[ -1.0  21.5   6.2   5.3 -17.8  -2.5   3.5  -2.1  -0.6  -3.7   5.1  -4.6
  18.7   3.8  19.0   3.2 -60.3  -2.2 -10.0  -4.0  12.7   2.9  -0.2 -15.2
  -3.9 -12.6  -8.9   5.8  -4.3   6.9  -0.8   8.4 -15.5   4.9 -13.6  19.5
 -12.7  16.9  -6.6   1.5  11.5   5.2  -5.4  -1.4 -22.3  -7.4  20.6  -5.6
  -6.7  -6.4  35.2   3.6  10.2  24.5  21.6 -25.8  -3.9  -5.6  -1.0  -6.9
  -6.3 -10.1  -3.8  -0.4  -1.8   2.2 -18.2 -12.3  -4.5  -2.9  14.4  -1.4
   4.4  30.7  -7.3 -27.9   7.3 -18.2  16.9  -5.9] -> (64) [61]
[  6.4 -27.7  10.9  13.3  28.6  19.7 -53.0  18.8   2.9  32.9  61.4  26.2
  12.4 -10.0 -31.8 -15.8 -88.7 -31.6  32.0  31.3 -79.0 -68.0   5.7  41.3
 -12.9 -82.6  21.6   8.5  14.1 -42.5  -3.7 -12.9  19.2 -42.8 -86.4  28.9
 -32.4 -30.1 -15.4 -16.2   4.5  -4.4  25.7 -22.6  73.4 -34.2  22.9  -5.7
  13.2 -10.2 -24.0  37.4  33.3   7.9 -21.9  28.2  -0.2   8.2   8.0  37.0
 -32.5 -13.0 -13.6  10.9   4.3  55.8  19.4  74.2   9.3  -9.3   9.4  -6.6
  18.7  25.6   1.1 -79.6  35.7  33.9   3.1  20.6] -> (64) [58]
[  8.7   4.8  -2.3  -2.9 -20.1  11.2   7.1  -0.3  -5.8   0.1   9.4   7.6
  10.7  -0.6   4.2  -5.8 -40.3   3.3 -12.4   2.7   6.4   7.1  -3.2  -3.3
  -4.6  -8.9 -12.1   3.9  -5.3   3.9   8.4  -0.3 -10.4  -1.5 -14.8  16.3
  -9.8  10.7  15.4  -7.9  -0.4   2.0  -9.4   1.4 -43.2  -3.4  -2.4   3.7
  -9.2  -1.9   0.6   1.3  -2.9   0.1  -4.9 -10.1  -7.3  -1.9  11.8 -14.8
   1.9  -0.7  -6.7  12.2   0.0  -1.5 -10.7 -15.0  10.2  -1.7  10.8   0.0
  12.7  12.9  -3.8  -8.2   4.0 -25.4  15.0  -2.3] -> (62) [61]
[ -6.5 -18.8 -14.9   0.2 -17.9   2.9  -0.6  10.4  -9.3  -0.2  36.3  -6.3
  30.2 -14.6  11.1   9.3   5.6 -14.6  -1.2   8.8  -7.9  -9.3 -11.1 -19.5
   6.2 -16.4   1.7   1.1  -1.3  -5.6  -6.1  -8.4  31.8  -3.9   8.8 -25.6
   0.2 -13.4  -1.4 -23.5   1.2  -4.1  -4.3  12.7 -25.2  -8.4 -32.7   4.9
  -3.1   8.3 -36.6  -2.4  -9.9 -41.8 -15.8  -0.9   5.6  -2.6   4.2   9.9
  -1.0  -2.4 -12.2  10.0   7.0  27.9  -2.5   3.7   0.6  25.1 -11.8   8.1
  -1.1 -10.6 -16.1   9.6  -6.3 -11.0   3.6  11.8] -> (64) [63]
[ -1.9 -20.6 -10.5  10.5 -26.4   3.6  12.5   4.9  -0.4  -4.6  33.0  -4.2
  47.7   7.3  22.8  -4.2 -20.3 -13.5 -18.9 -12.1   6.4   0.5  -0.7  -7.7
  15.0  11.9   1.6   3.1 -14.7   2.0   2.3  10.1  12.2   0.2  10.0  -0.7
   6.3  13.9  -7.7 -27.1  12.0  -1.1  -2.6  13.2  -8.3  -8.7   7.4  -5.0
   0.8   1.0  -5.7   4.8   5.1 -17.8  -2.6  22.7   5.5 -11.4  -1.6  15.4
   1.6  -1.5   9.8   4.6   1.9  14.9  -3.0 -15.7   2.6   7.5   0.7   8.3
   3.5  40.3  -2.5   8.8  -3.5 -25.3   3.9 -11.2] -> (62) [63]
[ -0.4 -22.2  -6.1  14.3  11.2   3.4 -17.3   3.0   3.4  -6.7  11.3   8.6
  17.7  -6.0  -7.6 -22.6 -34.1 -13.1   4.5  20.3 -42.0 -19.1  10.7  14.5
   2.7  -4.7   1.8  11.0  -1.9  -5.0   1.6  -9.6   8.0  -4.3 -14.9   2.6
  -2.1  -9.4 -13.5 -20.1   4.1   3.9  16.5  -4.4  37.5   4.2  13.7  -2.2
   5.7  -0.1 -20.6  -2.3  16.5   4.6  -7.7   7.1  -4.6  12.5  17.9  11.9
  -7.3   1.4  -6.1   1.1   3.3  25.9  11.4  15.8   8.0  -3.1  -5.4   9.1
   3.9  24.4  -2.6 -16.3   2.0   0.1   0.1  11.1] -> (62) [58]
[-14.9  17.8  17.2   4.2 -26.8   1.5  11.0   3.4  -6.0   2.1  10.2 -12.5
  26.1   6.5  16.1  -9.7 -38.1  -8.0  -5.0   1.5  13.4   8.1   7.7 -12.6
   3.5  12.0   0.4  10.1  -6.8  15.1   2.3  -1.7 -11.0   3.4 -35.0  11.2
   8.6  19.3  -7.2  -4.5   7.0   9.9 -10.3  13.4 -25.8  -4.7  -2.3 -15.7
  -3.3   6.5  14.1  -7.2  25.7  25.7   0.4 -11.2  -3.4 -15.5  18.3 -11.2
   7.8  -9.5  -9.9   2.3 -19.0  18.8 -11.1 -10.6   0.5  -6.4   7.8  10.2
  10.2  31.5  -6.3  -4.1   1.3 -25.5   5.5   3.0] -> (62) [61]
[  1.1   9.2  10.7   1.5 -15.7  -0.9   2.4  17.5  17.3  -2.4  -5.2   0.9
  28.3  -0.2  13.9  11.0 -38.5   9.0  -5.7   9.8   5.1  21.6 -10.2  -6.6
  -5.0   9.2  -2.3  -0.2  -9.3  11.3   1.2  56.2 -12.7   5.8 -25.0  20.7
  -4.1  19.8 -13.5  -1.2  24.9  -3.1  -5.7   2.7 -32.3  10.7  19.9  -0.8
  -1.6  -7.5  32.3  -4.1  14.4  29.5   5.7  -1.2  -7.1 -16.4   7.6  10.5
   0.6 -15.0  -8.1   3.5  -4.3  -1.4 -10.0  -1.5   5.8  -0.6  -2.9   3.4
   3.8  24.1 -20.1   2.0  11.3 -14.4   5.0   4.4] -> (62) [61]
[ -8.1  -8.7 -20.7   7.5 -20.7  -1.9  -9.6   5.4   1.4  -2.1  14.6  -8.3
  44.0  -0.3  12.3   8.2  -1.5  -6.9  -0.8  11.7 -13.0  -9.9  -3.8 -24.6
   2.5  -9.8   3.1 -10.2  -3.9   8.0   3.1  -5.5   8.4  -0.4   5.3 -10.7
   1.2   6.9 -20.5 -30.7   8.1  -8.2   0.2  -0.9 -53.0   7.1 -10.9  -1.9
  -1.1   6.4 -29.2  -7.8  -2.9  11.7 -11.1   5.4  -4.1 -11.7   6.4  21.0
   4.3  -6.5 -23.5   1.3 -14.0  20.7   5.3   0.0   3.8   2.4  -6.3  13.2
  -7.4  21.3  -1.2 -17.9 -11.2  -6.0   8.6  -2.8] -> (62) [63]
[ -5.2 -18.7 -24.9  -0.3  -3.5   4.1   1.3   2.4  -1.7   7.3 -10.2 -17.6
  42.9 -12.5  -3.5  -0.8   9.5 -13.4  -8.1   3.5 -22.0  -6.7   5.9  -9.0
  -5.7  -1.6  -7.8 -12.8  -5.3  -0.8  14.2  -5.3   2.0  -3.5   3.7 -14.5
  18.5   7.2 -29.3 -22.3   3.1  -1.1   0.6   7.6  35.4  22.6   2.4  -4.4
   5.2   8.0 -24.1   8.7  -3.4  30.6  -4.6 -15.2  -9.9  -1.4  10.5  24.8
   2.8   7.4   9.9  -0.9  -6.1   8.3   9.9   3.3   3.4   2.0   1.2  -9.4
  -8.3  28.3   3.2  -7.3   5.8  17.5  -0.8 -12.8] -> (62) [58]
[  1.7  16.1   0.2   4.4 -25.2   0.7   9.4  -3.3 -10.1  -1.9   5.8  -7.1
  31.3   6.3  21.7   2.6 -31.5   6.8  -6.1   0.6  20.0  13.9  12.1 -18.5
   0.3  19.9  -1.3   9.1  -9.1  12.5  -5.6   1.8  -6.2  17.3  -0.3  12.0
  -0.8   7.5  -4.7  10.5   8.1   2.0 -12.5   7.0 -26.1   0.6  13.0   3.4
  -3.8  -5.0  39.3  -9.3  13.1  35.1  12.3 -12.6   1.1 -14.5  21.5 -12.4
   9.8  -1.6  -5.9  -3.2   0.3   0.4 -14.3 -17.7  -2.9  -0.2   8.9  -2.0
  20.3  31.9 -22.5  -2.1   1.8 -32.8   4.6   3.4] -> (62) [61]
[  1.1 -13.3 -18.7  11.2 -22.0   3.8  -0.9   3.0   1.5   6.8  41.2   7.8
  37.3 -61.6  18.3  -3.7 -21.5 -21.6  -9.5   9.7 -20.3  -5.0  -9.4 -14.1
  21.2  -7.4   1.2   4.7  -5.7  -2.6  21.6  -4.8  11.4   1.0  10.1  -5.8
   9.5   1.4 -15.3 -26.5  -9.7  -9.4   5.9  16.8  -7.7  -3.8   3.1  -6.5
  -6.8  24.5 -16.0   7.8   5.8  -7.3 -11.8   2.1  -2.9   6.5   7.5  35.6
  -4.7  -2.4   0.1  11.6   2.8   1.1  -5.7   0.6   5.3  12.5  -8.7  11.9
 -17.7  27.3  -6.1 -11.9 -15.5 -21.8   4.0  -1.7] -> (64) [63]
[-15.6   2.4 -14.0  10.1 -19.4  11.7   0.9   7.0  10.6   4.7  34.4  -2.9
  31.2 -16.6  12.5   2.5 -13.7 -16.0 -10.3  19.8 -14.7  -7.7 -10.9  -2.8
   5.7 -23.8   1.5   9.0  -0.6 -12.2   1.2  -0.6  18.8  -3.6  -4.8  -4.8
  -5.0  10.8  -0.5 -14.2  -1.0  -1.3  -1.5   8.6 -24.6 -10.3   5.1  -9.2
  -2.9   5.7 -34.9  10.9  -7.8 -41.5 -26.2  11.4  -3.8  -0.4   7.1  17.6
   3.4 -13.5   6.4  -2.3  -5.9  21.2  -4.2  -3.5   4.4  16.1 -30.0   4.1
 -10.2  24.2  -4.3  -5.8  10.9 -12.6   1.4 -10.4] -> (62) [63]
[  8.8  16.5  -5.9  -0.6 -44.4  13.7  19.4  -8.5 -13.5   5.0  18.5 -12.8
  52.4   8.6  38.8  12.6 -63.4  -0.8  -6.3  -4.3  33.5  18.5   4.9 -26.3
  -0.8 -11.5  -5.2  11.7 -26.5  14.8   4.7   8.2 -14.7   7.7   3.2  32.1
  -8.8  21.8 -16.7 -21.8  18.4  -5.3 -20.5  17.2 -74.5  -6.6  18.2  -7.7
 -23.5  -6.1  65.0  -8.2   4.1  -7.3  20.0 -20.2   0.9 -11.9   7.0 -13.1
  23.3 -25.8  -7.6   6.7   2.7 -19.0 -36.0 -24.7   9.1  22.2  10.4  -6.6
   7.7  32.3  -7.5  -4.8   1.0 -44.3  17.9  -8.1] -> (64) [61]
[ -8.3 -11.2 -15.0  12.2 -16.5   5.0  -0.6 -10.4   3.5  -6.2  12.2  -9.4
  35.4  -5.2  10.8   0.8  -9.6  -6.9 -10.0  12.7  -1.9   4.0  -0.5  -2.6
   6.0 -14.9  -3.1  10.4  -8.0  -3.1  -9.7   4.0  -3.8   6.8  -8.1   5.8
  -3.0   4.0   0.9 -24.7  -3.1  -0.8   5.0  14.5 -46.9   4.8 -11.5  -4.6
  -5.0   8.5 -27.9  14.1  -7.2  10.0   4.0   0.4  -2.8   9.8   5.1  14.6
  -6.9  -0.4  10.1  -1.5 -18.0  11.0  -2.3  -9.1  -0.6  -1.7   2.0  11.5
  -6.1   4.8  -3.1   6.2  -9.4   0.5   4.7 -13.2] -> (62) [63]
[  2.5 -27.3 -14.5  -4.4   7.9  23.0 -84.8  -1.8  31.4   4.2 -16.6  -9.8
  28.2  -6.0 -18.4 -27.7  26.5 -16.5  -6.1  -6.5 -28.4  -3.3   0.4 -17.0
  -9.2  25.9  -1.6 -15.7  -4.4  -0.8  14.9   3.1  -1.8  -5.6  -1.4  -1.3
   9.8   9.3 -11.8 -11.0   0.9   3.1  10.9  -5.2  35.0  10.6   8.4  -3.3
   6.1   1.8 -21.8  21.8   4.9  52.2  -0.2   9.5  -3.4   0.1  11.6  21.1
   8.1  11.3   8.2   2.3  -5.1   0.9  17.9   3.2  -8.9   2.1   5.0   4.0
 -10.6  19.1  15.8  -5.7 -10.3  11.1  -9.7  -2.1] -> (62) [58]
[ -9.2 -17.9  -5.2  -2.3 -17.8   8.8   5.4   1.5   2.5  -9.8   6.7  11.2
  38.5   0.6  15.2   9.6  -6.5  -1.6  -2.6  11.7   3.2   2.9 -16.7 -18.5
  12.7  -6.5  -6.3 -13.7 -14.3  -0.8  -5.2   7.6  16.9   7.0   8.4  -5.5
   2.4   5.9 -27.6 -21.0   3.6  -7.1   4.7  12.8 -27.5 -13.3  -3.4  -0.7
   6.0   0.9 -16.9  -8.9   0.7 -18.9  -8.2   8.7  -1.6  -6.8  -3.0  12.6
   6.4  -2.6  -7.0   6.2   9.7  12.5  -2.6 -21.2   0.2   5.2  -0.7   9.9
   3.6  17.7  -8.8   8.7  -2.4  -4.3   0.4  -6.7] -> (62) [63]
[-10.9 -41.2 -15.3   3.7  19.2  17.6 -18.7   5.1   1.8  -2.2   1.4  -3.2
  39.8  -8.2 -23.4 -15.0   2.6 -10.7  -0.2   8.4 -34.7 -11.9   3.4   3.7
   0.7  -4.5 -13.1  -9.7   5.2 -17.3   8.0  -8.5  12.9 -11.7  -6.5  -9.1
   1.0   0.2 -21.7 -26.5  -1.2   5.5 -14.1   0.5  49.6   7.8   9.4  -3.2
  10.0  -3.5 -28.4   4.9   7.9  14.6 -12.8  14.3  -6.6  10.7   9.0  39.1
  -2.0   9.0   9.3   2.8 -12.7  20.6  19.3  10.8  -4.8   0.3  15.3  -2.9
  -1.4  16.8  -1.8 -19.5  -0.4  13.4  -0.2  -9.8] -> (62) [58]
